Below is a small trained network, with its code and all its weights. Each question gives an input and a target symbol and asks what happens when units are switched off, that is, made to give their printed mean instead of their output.

import numpy as np


def w(rows, s, z=0):
    codes = np.array(rows[::2]) - 128.0
    scale = np.full(codes.shape[1], s)
    scale[-1] = z or s
    return codes * scale


def f(y):
    return y / 2 * (1 + np.tanh(0.7978845608 * (y + 0.044715 * y**3)))


def softmax(a):
    e = np.exp(a - a.max(-1, keepdims=True))
    return e / e.sum(-1, keepdims=True)


def log_softmax(a):
    a = a - a.max(-1, keepdims=True)
    return a - np.log(np.exp(a).sum(-1, keepdims=True))


def net(x, mask):
    ids = ['ΔΛΨΩαβγεζηθμπστ'.index(c) for c in x.split()]
    T = len(ids)
    res = E[ids] + P[:T]
    u = 0
    for l in range(2):
        r = res
        for j in range(2):
            rows = slice(2 * j, 2 * j + 2)
            q, k, v = (r @ M[l][rows].T for M in (Q, K, V))
            z = softmax(np.where(np.tri(T) > 0, q @ k.T / 2**0.5, -1e9)) @ v
            o = O[l][rows]
            res = res + np.where(mask[u + j], z, o[:, -1]) @ o[:, :-1]
        u += 2
        y = f(res @ A[l][:, :-1].T + A[l][:, -1])
        res = res + np.where(mask[u : u + 4], y, B[l][:, -1]) @ B[l][:, :-1]
        u += 4
    return log_softmax(res[-1] @ U[:, :-1].T + U[:, -1])


Q, K, V, O, A, B = {}, {}, {}, {}, {}, {}
E = w([
[150,104,92],'Δ',
[103,164,136],'Λ',
[111,152,143],'Ψ',
[118,205,143],'Ω',
[144,170,147],'α',
[94,81,171],'β',
[217,124,222],'γ',
[74,147,161],'ε',
[112,122,145],'ζ',
[116,6,89],'η',
[113,61,171],'θ',
[201,72,136],'μ',
[51,56,187],'π',
[213,159,85],'σ',
[45,118,74],'τ',
],0.016)
P = w([
[118,94,2],'0',
[102,215,98],'1',
[89,243,124],'2',
[100,236,115],'3',
[105,209,108],'4',
[110,187,98],'5',
[117,170,80],'6',
[127,146,69],'7',
[133,135,49],'8',
[137,116,41],'9',
[137,104,28],'10',
[146,84,28],'11',
[143,95,27],'12',
[139,95,29],'13',
],0.0041)
Q[0] = w([
[55,75,140],'0.h0',
[153,89,128],'0.h0',
[3,79,59],'0.h1',
[181,108,213],'0.h1',
],0.019)
K[0] = w([
[180,139,160],'0.h0',
[122,102,158],'0.h0',
[39,104,19],'0.h1',
[139,150,249],'0.h1',
],0.018)
V[0] = w([
[3,142,92],'0.h0',
[187,218,13],'0.h0',
[198,98,223],'0.h1',
[137,213,129],'0.h1',
],0.0051)
O[0] = w([
[216,14,91,126],'0.h0',
[77,28,165,254],'0.h0',
[17,226,253,165],'0.h1',
[143,36,100,169],'0.h1',
],0.0045,0.0014)
A[0] = w([
[91,165,36,5],'0.n0',
[45,7,52,39],'0.n1',
[183,2,122,172],'0.n2',
[100,216,202,123],'0.n3',
],0.0096,0.0027)
B[0] = w([
[125,119,126,138],'0.n0',
[68,105,81,210],'0.n1',
[154,220,232,253],'0.n2',
[165,11,108,220],'0.n3',
],0.012,0.003)
Q[1] = w([
[22,140,255],'1.h0',
[122,90,246],'1.h0',
[122,166,143],'1.h1',
[125,131,105],'1.h1',
],0.014)
K[1] = w([
[251,74,129],'1.h0',
[146,82,152],'1.h0',
[116,126,120],'1.h1',
[140,95,128],'1.h1',
],0.021)
V[1] = w([
[98,166,148],'1.h0',
[178,179,100],'1.h0',
[63,152,253],'1.h1',
[237,170,174],'1.h1',
],0.016)
O[1] = w([
[144,105,157,86],'1.h0',
[132,66,86,42],'1.h0',
[108,142,249,177],'1.h1',
[193,46,110,252],'1.h1',
],0.015,0.003)
A[1] = w([
[25,183,104,75],'1.n0',
[253,233,141,163],'1.n1',
[64,167,76,195],'1.n2',
[133,135,151,253],'1.n3',
],0.011,0.0056)
B[1] = w([
[118,25,151,177],'1.n0',
[81,67,99,254],'1.n1',
[122,251,93,180],'1.n2',
[213,160,133,205],'1.n3',
],0.016,0.0092)
U = w([
[173,192,122,42],'Δ',
[65,129,89,2],'Λ',
[162,203,156,52],'Ψ',
[207,198,43,96],'Ω',
[143,73,37,76],'α',
[121,173,235,103],'β',
[156,109,152,179],'γ',
[65,127,177,100],'ε',
[190,196,157,130],'ζ',
[74,155,221,111],'η',
[190,186,244,146],'θ',
[173,31,201,202],'μ',
[30,35,227,139],'π',
[109,2,33,129],'σ',
[11,125,135,145],'τ',
],0.0078,0.0074)

Each question gives the input, a string of symbols that net reads in full, and the target symbol t.
The units are the heads (2 rows each of Q, K, V and O) and the neurons (one row each of A and B). Each row of codes is followed by its name. A weight is (code - 128) times the scale printed after its matrix; where a second scale follows, it is the last column's (O, A, B and U).
mask holds one flag per unit, layer by layer, with each layer's heads first. A switched-off unit (its flag False) gives its mean, the last column of its rows in O or B, instead of its output. The means were averaged over made-up inputs and are rounded, as every weight is.
A unit's drop is (log p(t) with every unit on - log p(t) with that unit switched off) / (log p(t) with every unit on - log p(t) with every unit switched off).
The circuit of an input: a set's keep is (log p(t) with only the set's units on - log p(t) with every unit switched off) / (log p(t) with every unit on - log p(t) with every unit switched off). Starting from all 12 units, units are removed one at a time, each time the one whose removal leaves the highest keep (on an exact tie, the one counted first), for as long as the keep stays at least 0.8.
circuit, biggest first: the units of the circuit, biggest drop first
unit that matters most: the unit with the biggest drop
top k neurons: the k neurons with the biggest drops, biggest first
k most important neurons of layer l: the k neurons of layer l with the biggest drops, biggest first
which heads matter: for each layer, one digit per head in row order, 1 if its drop is at least 0.15 and else 0, layers parted by /
input γ η Δ π π μ, target π: unit that matters most -> 1.n1
input Ω τ Ω, target τ: top 4 neurons -> (1.n0; 1.n2; 0.n1; 1.n1)
input μ σ Δ, target σ: top 4 neurons -> (0.n1; 0.n2; 1.n2; 1.n3)
input Δ μ μ Δ Λ Ω μ Ω Ω, target μ: 2 most important neurons of layer 0 -> (0.n1; 0.n3)
input α Ω Λ Ω π ζ μ Ψ α Ω μ μ τ, target τ: top 3 neurons -> (0.n1; 1.n2; 0.n3)
input σ σ Ω ζ, target σ: which heads matter -> 01 / 11
input Ω α π α θ μ β μ μ μ ζ, target μ: which heads matter -> 00 / 11
input π ε σ θ, target σ: which heads matter -> 11 / 10
input Ω α α μ ε, target μ: circuit, biggest first -> (0.n1; 1.h1; 0.n3)
input π Ω γ μ Ω α σ μ σ γ, target σ: top 3 neurons -> (0.n3; 0.n2; 1.n1)
input Δ σ Ω Δ Δ, target Ω: circuit, biggest first -> (1.n1; 1.h1)
input σ π Ψ Ω, target π: circuit, biggest first -> (1.n0; 0.h0; 1.h1)
input ε μ Ω, target μ: circuit, biggest first -> (0.n3; 1.n2)
input β μ μ Δ ε, target μ: unit that matters most -> 0.n3
input σ Ω Ω, target σ: circuit, biggest first -> (1.h1; 0.n3)
input Ψ θ Δ σ Δ γ γ Δ Ω γ Ω τ ζ, target Ω: 2 most important neurons of layer 0 -> (0.n2; 0.n3)
input γ α γ ζ μ Λ β μ Δ Ψ τ π, target τ: 3 most important neurons of layer 0 -> (0.n3; 0.n2; 0.n1)
input Ω ζ α α σ μ ε Δ σ α, target σ: circuit, biggest first -> (1.h1; 0.n2)
input Ω Ω Ω, target Ω: circuit, biggest first -> (0.n2; 1.h1; 0.h1; 1.n2)
input Ψ μ Ω α Ω ε π α μ Λ Δ π τ, target τ: top 3 neurons -> (1.n2; 0.n1; 1.n0)
input μ Δ Λ, target μ: top 3 neurons -> (0.n1; 0.n3; 1.n2)
